Below is a small trained network, with its code and all its weights. Each question gives an input and a target symbol and asks what happens when units are switched off, that is, made to give their printed mean instead of their output.

import numpy as np


def w(rows, s, z=0):
    codes = np.array(rows[::2]) - 128.0
    scale = np.full(codes.shape[1], s)
    scale[-1] = z or s
    return codes * scale


def softmax(a):
    e = np.exp(a - a.max(-1, keepdims=True))
    return e / e.sum(-1, keepdims=True)


def log_softmax(a):
    a = a - a.max(-1, keepdims=True)
    return a - np.log(np.exp(a).sum(-1, keepdims=True))


def net(x, mask):
    ids = ['αβελξπτφψ'.index(c) for c in x.split()]
    T = len(ids)
    res = E[ids] + P[:T]
    u = 0
    for l in range(3):
        r = res
        for j in range(2):
            rows = slice(3 * j, 3 * j + 3)
            q, k, v = (r @ M[l][rows].T for M in (Q, K, V))
            z = softmax(np.where(np.tri(T) > 0, q @ k.T / 3**0.5, -1e9)) @ v
            o = O[l][rows]
            res = res + np.where(mask[u + j], z, o[:, -1]) @ o[:, :-1]
        u += 2
    return log_softmax(res[-1] @ U[:, :-1].T + U[:, -1])


Q, K, V, O = {}, {}, {}, {}
E = w([
[6,126,21,86,104,125,119,76,164,135],'α',
[120,71,29,171,144,116,9,99,156,128],'β',
[126,164,116,165,83,134,28,179,154,136],'ε',
[50,201,78,138,169,113,92,116,105,114],'λ',
[161,108,90,122,44,212,124,127,152,208],'ξ',
[138,86,60,134,125,113,144,69,67,122],'π',
[171,138,30,129,98,123,149,142,157,78],'τ',
[172,146,121,188,232,174,99,133,123,96],'φ',
[65,127,169,91,198,185,141,127,176,82],'ψ',
],0.016)
P = w([
[124,112,96,115,133,107,128,185,100,166],'0',
[175,177,99,72,152,106,123,121,169,164],'1',
[125,143,121,97,82,177,54,140,59,100],'2',
[81,110,98,181,109,117,168,162,131,167],'3',
[205,180,125,81,142,134,144,81,214,134],'4',
[130,163,147,108,59,188,69,75,102,64],'5',
[67,79,145,237,111,111,196,150,155,170],'6',
[176,171,132,112,135,78,161,126,250,120],'7',
],0.019)
Q[0] = w([
[48,155,78,164,87,218,111,121,136,38],'L0H1',
[147,127,165,89,141,155,103,127,81,82],'L0H1',
[66,130,115,113,112,111,114,78,117,152],'L0H1',
[126,161,101,159,82,136,82,86,123,152],'L0H2',
[97,99,119,127,53,117,105,134,36,86],'L0H2',
[63,116,66,252,71,118,153,132,125,177],'L0H2',
],0.012)
K[0] = w([
[174,130,190,141,98,165,111,62,135,62],'L0H1',
[127,115,112,85,120,111,77,200,120,134],'L0H1',
[177,139,120,137,110,98,142,111,131,99],'L0H1',
[140,156,133,137,104,155,131,69,104,98],'L0H2',
[193,203,97,8,92,143,33,51,111,95],'L0H2',
[178,145,197,105,137,170,136,35,181,34],'L0H2',
],0.013)
V[0] = w([
[132,124,97,97,73,160,76,102,146,116],'L0H1',
[155,54,157,80,83,171,173,133,104,128],'L0H1',
[90,146,145,62,69,109,107,174,156,184],'L0H1',
[114,65,126,60,59,2,78,97,124,179],'L0H2',
[173,208,133,167,146,150,150,54,38,156],'L0H2',
[69,75,212,95,144,192,89,73,209,149],'L0H2',
],0.0076)
O[0] = w([
[153,116,111,87,85,38,148,214,123,106,254],'L0H1',
[159,112,118,148,40,122,125,80,45,206,70],'L0H1',
[103,187,104,116,85,92,124,126,136,184,131],'L0H1',
[104,1,242,124,19,94,118,78,180,88,97],'L0H2',
[82,213,43,191,69,199,155,130,93,71,103],'L0H2',
[104,36,126,13,147,169,91,207,123,194,33],'L0H2',
],0.0075,0.0055)
Q[1] = w([
[165,158,182,168,112,75,148,137,148,186],'L1H1',
[161,124,112,162,114,52,114,188,232,133],'L1H1',
[7,144,146,190,82,154,59,67,56,151],'L1H1',
[152,143,155,127,106,61,215,101,202,155],'L1H2',
[234,74,123,134,88,164,110,100,22,93],'L1H2',
[255,125,129,140,170,63,208,151,176,107],'L1H2',
],0.0084)
K[1] = w([
[186,103,73,144,124,96,129,171,171,106],'L1H1',
[146,90,136,160,142,132,238,152,171,145],'L1H1',
[186,149,108,2,104,159,123,90,107,38],'L1H1',
[94,85,81,186,118,86,144,178,132,170],'L1H2',
[145,107,55,75,89,153,62,107,77,49],'L1H2',
[95,68,121,237,128,141,171,215,111,115],'L1H2',
],0.0083)
V[1] = w([
[114,125,149,80,95,124,92,237,25,2],'L1H1',
[71,104,106,184,142,80,20,94,117,186],'L1H1',
[112,155,219,141,179,106,166,56,51,189],'L1H1',
[120,53,90,86,109,176,159,68,95,113],'L1H2',
[110,240,227,30,73,113,102,209,15,54],'L1H2',
[119,56,109,179,113,155,178,196,120,93],'L1H2',
],0.0063)
O[1] = w([
[111,135,180,153,237,173,143,23,104,166,154],'L1H1',
[79,121,69,96,163,253,126,116,215,51,144],'L1H1',
[133,167,203,130,144,115,127,177,82,64,2],'L1H1',
[151,129,146,131,136,69,135,162,63,146,65],'L1H2',
[236,102,156,121,143,144,254,218,215,67,60],'L1H2',
[171,115,58,188,157,125,128,77,198,134,173],'L1H2',
],0.008,0.0073)
Q[2] = w([
[170,151,132,50,165,69,96,112,179,204],'L2H1',
[67,148,151,85,160,162,68,177,131,181],'L2H1',
[187,147,81,78,187,139,99,111,168,142],'L2H1',
[68,163,121,157,107,74,187,107,254,174],'L2H2',
[118,137,126,63,108,182,140,164,118,126],'L2H2',
[130,146,206,84,161,170,113,190,83,85],'L2H2',
],0.0099)
K[2] = w([
[44,74,80,208,105,99,126,218,147,208],'L2H1',
[113,204,182,125,97,218,53,168,147,233],'L2H1',
[32,88,142,242,189,127,165,195,146,170],'L2H1',
[66,28,123,254,135,156,170,207,115,158],'L2H2',
[159,158,169,131,111,93,62,159,140,23],'L2H2',
[192,161,169,16,99,163,96,56,70,66],'L2H2',
],0.0071)
V[2] = w([
[98,179,154,127,102,150,116,175,114,144],'L2H1',
[210,85,155,170,129,183,73,157,136,168],'L2H1',
[84,78,38,90,184,31,219,136,94,104],'L2H1',
[66,22,133,213,184,123,175,163,63,84],'L2H2',
[68,148,112,86,76,174,204,101,126,185],'L2H2',
[163,71,105,152,69,254,137,130,48,140],'L2H2',
],0.0076)
O[2] = w([
[147,129,118,125,145,119,139,164,210,114,90],'L2H1',
[65,152,171,119,116,154,95,124,211,198,42],'L2H1',
[52,42,134,120,130,97,218,141,2,105,253],'L2H1',
[162,143,160,93,81,186,183,141,114,76,97],'L2H2',
[140,157,141,123,127,68,48,177,162,106,225],'L2H2',
[119,185,177,127,82,140,70,120,105,153,74],'L2H2',
],0.0093,0.0058)
U = w([
[168,38,169,86,147,88,79,143,108,72,84],'α',
[92,77,126,62,114,197,110,60,132,121,57],'β',
[152,91,169,171,169,143,157,101,220,149,121],'ε',
[140,127,120,141,130,145,192,182,168,41,102],'λ',
[157,153,156,88,112,108,92,147,126,151,152],'ξ',
[108,140,253,122,79,157,130,103,90,61,251],'π',
[115,119,151,219,140,58,195,48,139,181,91],'τ',
[134,191,71,104,169,202,121,123,80,149,69],'φ',
[182,100,121,48,195,155,153,183,88,223,179],'ψ',
],0.0073,0.011)

Each question gives the input, a string of symbols that net reads in full, and the target symbol t.
The units are the heads (3 rows each of Q, K, V and O). Each row of codes is followed by its name. A weight is (code - 128) times the scale printed after its matrix; where a second scale follows, it is the last column's (O and U).
mask holds one flag per head, layer by layer. A switched-off head (its flag False) gives its mean, the last column of its rows in O, instead of its output. The means were averaged over made-up inputs and are rounded, as every weight is.
A unit's drop is (log p(t) with every unit on - log p(t) with that unit switched off) / (log p(t) with every unit on - log p(t) with every unit switched off).
The circuit of an input: a set's keep is (log p(t) with only the set's units on - log p(t) with every unit switched off) / (log p(t) with every unit on - log p(t) with every unit switched off). Starting from all 6 units, units are removed one at a time, each time the one whose removal leaves the highest keep (on an exact tie, the one counted first), for as long as the keep stays at least 0.8.
units of the circuit, in order: the units of the circuit, biggest drop first
unit that matters most: the unit with the biggest drop
heads that matter: for each layer, one digit per head in row order, 1 if its drop is at least 0.15 and else 0, layers parted by /
input λ ξ ψ ξ α τ λ β, target λ: units of the circuit, in order : (L2H2 L1H1)
input π β φ β β ε λ ψ, target λ: heads that matter : 00 / 00 / 11
input λ λ τ τ λ λ ψ τ, target ψ: units of the circuit, in order : (L0H2)
input ξ φ β λ φ π π α, target π: units of the circuit, in order : (L2H2 L0H2)
input λ ξ π τ λ τ ξ ψ, target ξ: units of the circuit, in order : (L2H2 L1H1 L1H2)
input τ ε π α π τ π ψ, target π: units of the circuit, in order : (L2H2 L0H1)
input ψ ξ π β τ λ β α, target β: units of the circuit, in order : (L1H2 L1H1)
input τ λ φ α, target φ: heads that matter : 01 / 00 / 00
input ξ λ ψ τ π β β λ, target β: heads that matter : 00 / 11 / 00
input τ λ β, target α: units of the circuit, in order : (L0H1 L0H2)
input τ π λ β, target π: heads that matter : 01 / 00 / 00
input ψ β π β π, target β: heads that matter : 00 / 10 / 00
input τ λ ε ε ψ λ λ, target ψ: heads that matter : 01 / 00 / 00
input ξ β ξ ψ π, target ψ: units of the circuit, in order : (L0H2)
input φ ε φ ξ ψ, target ξ: heads that matter : 00 / 00 / 01
input ξ ξ π π, target π: heads that matter : 00 / 00 / 01
input λ φ π τ β, target τ: units of the circuit, in order : (L0H2 L1H1)
input ψ τ λ τ τ λ α φ, target α: units of the circuit, in order : (L0H2 L2H1)
input ψ λ ψ τ β, target τ: units of the circuit, in order : (L0H2 L2H1)
input τ λ ψ ξ ε ε, target ξ: unit that matters most : L0H1
input ε ξ λ ξ τ, target ξ: heads that matter : 00 / 00 / 01
input ψ ψ ψ α λ, target α: heads that matter : 01 / 00 / 10
input λ ε τ τ λ φ, target ε: units of the circuit, in order : (L2H1 L2H2 L0H1)
